Below are the code and all the weights of a small trained network. Each question names an input and a class and asks about switching units off, where a switched-off unit gives its printed mean instead of its output.

import numpy as np


def w(rows, s, z=0):
    codes = np.array(rows[::2]) - 128.0
    scale = np.full(codes.shape[1], s)
    scale[-1] = z or s
    return codes * scale


def f(y):
    return y / 2 * (1 + np.tanh(0.7978845608 * (y + 0.044715 * y**3)))


def log_softmax(a):
    a = a - a.max(-1, keepdims=True)
    return a - np.log(np.exp(a).sum(-1, keepdims=True))


def net(x, mask):
    res = np.array(x, float).reshape(1, 7) / 4 @ E
    y = f(res @ A[0][:, :-1].T + A[0][:, -1])
    res = res + np.where(mask, y, B[0][:, -1]) @ B[0][:, :-1]
    return log_softmax(res[-1] @ U[:, :-1].T + U[:, -1])


A, B = {}, {}
E = w([
[156,198,52],'x0',
[192,72,114],'x1',
[55,31,154],'x2',
[91,183,115],'x3',
[45,159,107],'x4',
[128,139,1],'x5',
[156,192,140],'x6',
],0.0074)
A[0] = w([
[89,60,83,67],'n1',
[109,196,142,239],'n2',
[145,184,32,56],'n3',
[34,91,110,92],'n4',
[193,43,134,166],'n5',
[175,79,151,222],'n6',
[147,110,233,248],'n7',
[13,167,10,222],'n8',
[158,104,168,213],'n9',
[74,173,107,176],'n10',
[57,127,148,57],'n11',
[151,126,199,136],'n12',
[163,122,140,47],'n13',
[198,140,73,43],'n14',
[152,155,121,83],'n15',
[204,65,173,73],'n16',
[74,201,53,97],'n17',
[158,142,93,76],'n18',
[142,117,211,254],'n19',
[51,158,173,227],'n20',
[238,106,84,85],'n21',
],0.012,0.0032)
B[0] = w([
[144,24,147,166],'n1',
[82,201,175,189],'n2',
[174,148,141,192],'n3',
[217,2,172,187],'n4',
[68,91,63,209],'n5',
[80,117,110,195],'n6',
[57,173,178,243],'n7',
[158,169,173,255],'n8',
[39,139,149,183],'n9',
[154,205,167,176],'n10',
[217,114,113,161],'n11',
[81,159,161,183],'n12',
[79,106,40,130],'n13',
[182,117,77,168],'n14',
[121,113,118,136],'n15',
[65,141,28,200],'n16',
[140,197,150,202],'n17',
[178,146,106,142],'n18',
[66,147,182,221],'n19',
[210,161,206,207],'n20',
[166,146,48,192],'n21',
],0.008,0.0089)
U = w([
[144,1,105,11],'0',
[136,72,189,253],'1',
[56,127,95,168],'2',
[116,140,194,74],'3',
[163,169,162,175],'4',
[215,90,13,20],'5',
],0.0091,0.0035)

Each question gives the input, the list of numbers given to net, and the class t.
The units are the neurons (one row each of A and B). Each row of codes is followed by its name. A weight is (code - 128) times the scale printed after its matrix; where a second scale follows, it is the last column's (A, B and U).
mask holds one flag per neuron, in row order. A switched-off neuron (its flag False) gives its mean, the last column of its row in B, instead of its output. The means were averaged over made-up inputs and are rounded, as every weight is.
A unit's drop is (log p(t) with every unit on - log p(t) with that unit switched off) / (log p(t) with every unit on - log p(t) with every unit switched off).
The circuit of an input: a set's keep is (log p(t) with only the set's units on - log p(t) with every unit switched off) / (log p(t) with every unit on - log p(t) with every unit switched off). Starting from the 12 units with the biggest drops (on a tie, the unit counted first), units are removed one at a time, each time the one whose removal leaves the highest keep (on an exact tie, the one counted first), for as long as the keep stays at least 0.8.
units of the circuit, in order: the units of the circuit, biggest drop first
most important unit: the unit with the biggest drop
k most important neurons: the k neurons with the biggest drops, biggest first
drop when u is switched off: that unit's drop, to one decimal
input [6,5,8,7,4,3,-3], class 1: units of the circuit, in order -> [n4, n1, n8]
input [0,4,2,-3,8,4,-5], class 0: units of the circuit, in order -> [n1, n4]
input [-7,0,-2,-1,-7,-8,-2], class 2: most important unit -> n16
input [-3,8,1,3,-8,2,2], class 5: 2 most important neurons -> [n21, n2]
input [5,4,1,2,7,4,-6], class 4: units of the circuit, in order -> [n8, n17]
input [-3,4,3,5,3,8,6], class 4: units of the circuit, in order -> [n8, n17, n5]
input [-5,7,0,5,-1,3,6], class 5: 3 most important neurons -> [n7, n19, n2]
input [7,2,-2,3,-8,-5,2], class 5: units of the circuit, in order -> [n21, n14, n8]
input [-6,8,4,1,4,-5,-6], class 2: 4 most important neurons -> [n16, n7, n5, n9]
input [8,4,6,-3,-3,-5,-7], class 0: 2 most important neurons -> [n2, n1]
input [-3,-6,6,-6,8,0,-8], class 0: 2 most important neurons -> [n4, n1]
input [-8,4,-8,6,-2,4,1], class 5: drop when n21 is switched off -> 0.1
input [6,3,5,-5,-2,5,1], class 5: drop when n18 is switched off -> 0.0
input [0,-6,5,8,1,0,-4], class 1: units of the circuit, in order -> [n4]
input [8,-8,4,7,3,-7,1], class 4: drop when n11 is switched off -> 0.1
input [0,2,3,4,5,3,-6], class 1: drop when n4 is switched off -> 0.2
